Below is a small trained network, with its code and all its weights. Each question gives an input and a class and asks what happens when units are switched off, that is, made to give their printed mean instead of their output.

import numpy as np


def w(rows, s, z=0):
    codes = np.array(rows[::2]) - 128.0
    scale = np.full(codes.shape[1], s)
    scale[-1] = z or s
    return codes * scale


def f(y):
    return np.maximum(y, 0)


def log_softmax(a):
    a = a - a.max(-1, keepdims=True)
    return a - np.log(np.exp(a).sum(-1, keepdims=True))


def net(x, mask):
    res = np.array(x, float).reshape(1, 7) / 4 @ E
    y = f(res @ A[0][:, :-1].T + A[0][:, -1])
    res = res + np.where(mask, y, B[0][:, -1]) @ B[0][:, :-1]
    return log_softmax(res[-1] @ U[:, :-1].T + U[:, -1])


A, B = {}, {}
E = w([
[120,34,178],'x0',
[255,99,212],'x1',
[240,139,90],'x2',
[221,218,131],'x3',
[78,217,205],'x4',
[228,63,68],'x5',
[189,62,212],'x6',
],0.0075)
A[0] = w([
[239,246,161,185],'N1',
[140,166,68,115],'N2',
[169,99,162,59],'N3',
[118,104,156,68],'N4',
[84,119,169,60],'N5',
[56,142,158,177],'N6',
[150,102,4,253],'N7',
[93,109,122,208],'N8',
[81,156,122,56],'N9',
[17,212,79,183],'N10',
],0.011,0.0069)
B[0] = w([
[82,199,82,247],'N1',
[172,142,134,166],'N2',
[146,140,152,152],'N3',
[157,130,173,138],'N4',
[174,137,146,154],'N5',
[121,173,168,206],'N6',
[120,139,1,245],'N7',
[172,147,90,188],'N8',
[166,137,121,154],'N9',
[174,235,143,254],'N10',
],0.0097,0.012)
U = w([
[16,178,114,57],'0',
[133,46,206,1],'1',
[127,5,28,24],'2',
[156,255,80,252],'3',
],0.0089,0.0047)

Each question gives the input, the list of numbers given to net, and the class t.
The units are the neurons (one row each of A and B). Each row of codes is followed by its name. A weight is (code - 128) times the scale printed after its matrix; where a second scale follows, it is the last column's (A, B and U).
mask holds one flag per neuron, in row order. A switched-off neuron (its flag False) gives its mean, the last column of its row in B, instead of its output. The means were averaged over made-up inputs and are rounded, as every weight is.
A unit's drop is (log p(t) with every unit on - log p(t) with that unit switched off) / (log p(t) with every unit on - log p(t) with every unit switched off).
The circuit of an input: a set's keep is (log p(t) with only the set's units on - log p(t) with every unit switched off) / (log p(t) with every unit on - log p(t) with every unit switched off). Starting from all 10 units, units are removed one at a time, each time the one whose removal leaves the highest keep (on an exact tie, the one counted first), for as long as the keep stays at least 0.8.
units of the circuit, in order: the units of the circuit, biggest drop first
most important unit: the unit with the biggest drop
top k neurons: the k neurons with the biggest drops, biggest first
drop when u is switched off: that unit's drop, to one decimal
input [7,-1,7,5,-1,7,0], class 2: most important unit => N10
input [7,5,5,-1,1,8,-8], class 2: units of the circuit, in order => (N10, N6)
input [8,-5,6,2,0,0,3], class 2: units of the circuit, in order => (N10, N1)
input [6,0,-3,3,4,3,-3], class 0: top 2 neurons => (N10, N7)
input [4,2,3,-4,-6,-6,8], class 1: units of the circuit, in order => (N7, N1)
input [-4,0,-3,-8,-7,1,-1], class 2: units of the circuit, in order => (N1, N10)
input [4,3,8,-5,-6,-7,7], class 2: top 2 neurons => (N10, N6)
input [8,7,-1,-3,1,4,-4], class 2: top 2 neurons => (N10, N6)
input [7,-4,5,1,-2,-3,6], class 1: top 3 neurons => (N7, N1, N10)
input [0,-8,-4,-7,-7,-5,5], class 3: top 2 neurons => (N10, N8)
input [5,3,2,0,-2,8,3], class 2: drop when N10 is switched off => 0.3
input [2,7,6,-2,-6,7,-4], class 2: drop when N10 is switched off => 0.5
input [-4,-4,-7,-7,-4,-6,5], class 3: drop when N10 is switched off => 0.3
